Below is a small trained network, with its code and all its weights. Each question gives an input and a class and asks what happens when units are switched off, that is, made to give their printed mean instead of their output.

import numpy as np


def w(rows, s, z=0):
    codes = np.array(rows[::2]) - 128.0
    scale = np.full(codes.shape[1], s)
    scale[-1] = z or s
    return codes * scale


def norm(h):
    return h / np.sqrt((h * h).mean(-1, keepdims=True) + 1e-5)


def f(y):
    return y / 2 * (1 + np.tanh(0.7978845608 * (y + 0.044715 * y**3)))


def log_softmax(a):
    a = a - a.max(-1, keepdims=True)
    return a - np.log(np.exp(a).sum(-1, keepdims=True))


def net(x, mask):
    res = np.array(x, float).reshape(1, 4) / 4 @ E
    u = 0
    for l in range(2):
        y = f(norm(res) @ A[l][:, :-1].T + A[l][:, -1])
        res = res + np.where(mask[u : u + 9], y, B[l][:, -1]) @ B[l][:, :-1]
        u += 9
    return log_softmax(norm(res)[-1] @ U[:, :-1].T + U[:, -1])


A, B = {}, {}
E = w([
[239,76,87,139],'x0',
[214,182,165,121],'x1',
[178,152,30,135],'x2',
[135,147,115,2],'x3',
],0.0095)
A[0] = w([
[151,94,172,67,149],'0.n1',
[84,129,117,180,116],'0.n2',
[10,186,163,224,80],'0.n3',
[110,166,76,78,215],'0.n4',
[178,122,146,118,132],'0.n5',
[150,140,255,145,182],'0.n6',
[138,96,136,248,252],'0.n7',
[60,172,164,112,57],'0.n8',
[109,184,65,96,148],'0.n9',
],0.0085,0.0017)
B[0] = w([
[1,80,120,41,168],'0.n1',
[202,147,63,203,158],'0.n2',
[140,189,129,90,253],'0.n3',
[195,227,95,155,185],'0.n4',
[96,129,168,213,148],'0.n5',
[119,70,135,79,225],'0.n6',
[82,138,169,142,249],'0.n7',
[134,52,94,188,173],'0.n8',
[172,182,73,80,172],'0.n9',
],0.0065,0.0042)
A[1] = w([
[62,170,190,224,128],'1.n1',
[255,120,60,142,100],'1.n2',
[175,208,186,87,82],'1.n3',
[98,136,210,96,180],'1.n4',
[58,89,155,175,226],'1.n5',
[191,244,178,159,197],'1.n6',
[200,136,61,204,101],'1.n7',
[230,243,204,122,95],'1.n8',
[184,113,5,114,250],'1.n9',
],0.0096,0.0024)
B[1] = w([
[161,119,106,162,237],'1.n1',
[140,114,191,149,222],'1.n2',
[135,126,24,116,173],'1.n3',
[180,84,159,13,211],'1.n4',
[208,182,181,174,224],'1.n5',
[105,29,54,149,233],'1.n6',
[102,86,188,105,210],'1.n7',
[124,117,85,182,220],'1.n8',
[181,226,254,112,254],'1.n9',
],0.0082,0.0049)
U = w([
[142,186,129,91,143],'0',
[152,166,27,124,93],'1',
[66,84,189,37,142],'2',
[96,87,99,252,168],'3',
[71,93,96,154,3],'4',
[173,118,219,181,199],'5',
[79,197,112,168,81],'6',
],0.015,0.0058)

Each question gives the input, the list of numbers given to net, and the class t.
The units are the neurons (one row each of A and B). Each row of codes is followed by its name. A weight is (code - 128) times the scale printed after its matrix; where a second scale follows, it is the last column's (A, B and U).
mask holds one flag per neuron, layer by layer. A switched-off neuron (its flag False) gives its mean, the last column of its row in B, instead of its output. The means were averaged over made-up inputs and are rounded, as every weight is.
A unit's drop is (log p(t) with every unit on - log p(t) with that unit switched off) / (log p(t) with every unit on - log p(t) with every unit switched off).
The circuit of an input: a set's keep is (log p(t) with only the set's units on - log p(t) with every unit switched off) / (log p(t) with every unit on - log p(t) with every unit switched off). Starting from the 12 units with the biggest drops (on a tie, the unit counted first), units are removed one at a time, each time the one whose removal leaves the highest keep (on an exact tie, the one counted first), for as long as the keep stays at least 0.8.
units of the circuit, in order: the units of the circuit, biggest drop first
most important unit: the unit with the biggest drop
k most important neurons: the k neurons with the biggest drops, biggest first
k most important neurons of layer l: the k neurons of layer l with the biggest drops, biggest first
drop of u: that unit's drop, to one decimal
input [-3,-3,1,6], class 0: units of the circuit, in order => (0.n4)
input [0,3,3,3], class 1: 2 most important neurons => (1.n3 1.n6)
input [-8,3,2,-6], class 3: units of the circuit, in order => (1.n6 1.n9)
input [0,3,1,5], class 1: 3 most important neurons => (1.n3 0.n4 1.n8)
input [0,7,6,-2], class 3: 2 most important neurons => (1.n6 1.n8)
input [0,7,4,-4], class 3: units of the circuit, in order => (1.n6 1.n8)
input [-6,7,3,-3], class 3: 2 most important neurons => (1.n6 1.n8)
input [-1,3,-7,0], class 2: units of the circuit, in order => (0.n6 1.n9)
input [-3,-8,4,7], class 0: 2 most important neurons => (1.n9 0.n4)
input [-2,-7,0,8], class 0: units of the circuit, in order => (0.n4 1.n6)
input [-4,8,7,-2], class 3: units of the circuit, in order => (1.n6 1.n8)
input [3,2,8,0], class 5: 3 most important neurons => (1.n9 1.n2 1.n7)
input [4,-6,3,-6], class 5: units of the circuit, in order => (1.n6 1.n9)
input [3,-7,6,0], class 5: units of the circuit, in order => (1.n9)
input [-5,5,-1,-7], class 3: units of the circuit, in order => (1.n6 1.n9)
input [-8,2,2,8], class 1: 2 most important neurons => (0.n4 1.n3)
input [4,6,6,2], class 5: 2 most important neurons of layer 0 => (0.n3 0.n5)
input [-5,7,-4,-2], class 2: 2 most important neurons => (1.n4 0.n6)
input [2,1,-5,0], class 2: 2 most important neurons of layer 0 => (0.n6 0.n1)
input [-7,8,-2,2], class 1: most important unit => 1.n3
input [1,-7,3,3], class 0: 2 most important neurons of layer 1 => (1.n9 1.n5)
input [4,-1,3,1], class 5: drop of 1.n2 => 0.1
input [-8,2,4,-5], class 3: drop of 0.n8 => 0.1
input [-7,6,4,8], class 1: drop of 1.n8 => 0.1
input [1,-6,5,-4], class 5: drop of 1.n9 => 0.3
